Here is a tiny trained network, its code and every weight. The questions are about switching its units off for an input and a class, where a switched-off unit gives its printed mean instead of its output.

import numpy as np


def w(rows, s, z=0):
    codes = np.array(rows[::2]) - 128.0
    scale = np.full(codes.shape[1], s)
    scale[-1] = z or s
    return codes * scale


def f(y):
    return y / 2 * (1 + np.tanh(0.7978845608 * (y + 0.044715 * y**3)))


def log_softmax(a):
    a = a - a.max(-1, keepdims=True)
    return a - np.log(np.exp(a).sum(-1, keepdims=True))


def net(x, mask):
    res = np.array(x, float).reshape(1, 6) / 4 @ E
    y = f(res @ A[0][:, :-1].T + A[0][:, -1])
    res = res + np.where(mask, y, B[0][:, -1]) @ B[0][:, :-1]
    return log_softmax(res[-1] @ U[:, :-1].T + U[:, -1])


A, B = {}, {}
E = w([
[52,10,138],'x0',
[2,173,97],'x1',
[116,193,243],'x2',
[89,223,200],'x3',
[61,39,140],'x4',
[81,158,207],'x5',
],0.0055)
A[0] = w([
[135,43,138,104],'n1',
[158,71,190,139],'n2',
[130,36,155,145],'n3',
[122,88,112,81],'n4',
[119,50,146,180],'n5',
[34,127,77,254],'n6',
[97,97,73,85],'n7',
[80,59,123,154],'n8',
[24,148,183,200],'n9',
[159,179,191,142],'n10',
[131,232,142,193],'n11',
[108,69,145,154],'n12',
[128,55,134,121],'n13',
[153,247,186,159],'n14',
[106,131,158,62],'n15',
[68,147,138,142],'n16',
[148,46,132,144],'n17',
],0.011,0.0093)
B[0] = w([
[181,154,136,153],'n1',
[102,199,211,156],'n2',
[154,151,201,172],'n3',
[172,242,107,125],'n4',
[157,111,167,186],'n5',
[109,55,188,253],'n6',
[179,154,145,137],'n7',
[110,140,203,176],'n8',
[104,57,146,235],'n9',
[188,245,218,195],'n10',
[174,104,233,247],'n11',
[124,134,163,161],'n12',
[158,161,172,153],'n13',
[207,194,255,255],'n14',
[104,220,29,116],'n15',
[75,45,107,160],'n16',
[187,129,170,170],'n17',
],0.0064,0.0088)
U = w([
[61,53,166,222],'0',
[35,212,73,2],'1',
[150,168,255,142],'2',
[162,108,44,91],'3',
],0.0087,0.0072)

Each question gives the input, the list of numbers given to net, and the class t.
The units are the neurons (one row each of A and B). Each row of codes is followed by its name. A weight is (code - 128) times the scale printed after its matrix; where a second scale follows, it is the last column's (A, B and U).
mask holds one flag per neuron, in row order. A switched-off neuron (its flag False) gives its mean, the last column of its row in B, instead of its output. The means were averaged over made-up inputs and are rounded, as every weight is.
A unit's drop is (log p(t) with every unit on - log p(t) with that unit switched off) / (log p(t) with every unit on - log p(t) with every unit switched off).
The circuit of an input: a set's keep is (log p(t) with only the set's units on - log p(t) with every unit switched off) / (log p(t) with every unit on - log p(t) with every unit switched off). Starting from the 12 units with the biggest drops (on a tie, the unit counted first), units are removed one at a time, each time the one whose removal leaves the highest keep (on an exact tie, the one counted first), for as long as the keep stays at least 0.8.
circuit, biggest first: the units of the circuit, biggest drop first
k most important neurons: the k neurons with the biggest drops, biggest first
drop when u is switched off: that unit's drop, to one decimal
input [7,0,1,4,1,-7], class 0: circuit, biggest first	(n14)
input [0,-7,-6,1,-3,1], class 3: 2 most important neurons	(n14 n11)
input [-7,5,0,6,8,2], class 0: circuit, biggest first	(n9 n16)
input [6,0,-1,5,-2,-5], class 0: circuit, biggest first	(n14 n10)
input [-4,0,-7,-7,0,-5], class 3: circuit, biggest first	(n14 n11 n9)
input [2,-4,-8,-2,-2,-5], class 3: circuit, biggest first	(n14 n11)
input [6,0,2,0,2,8], class 0: circuit, biggest first	(n14 n9)
input [2,6,2,-7,-8,2], class 0: 2 most important neurons	(n14 n10)
input [7,5,-7,-7,-3,-4], class 2: drop when n4 is switched off	0.2
input [5,-4,-8,-7,8,8], class 2: drop when n15 is switched off	0.0
input [7,-1,-1,7,0,2], class 0: drop when n9 is switched off	0.1
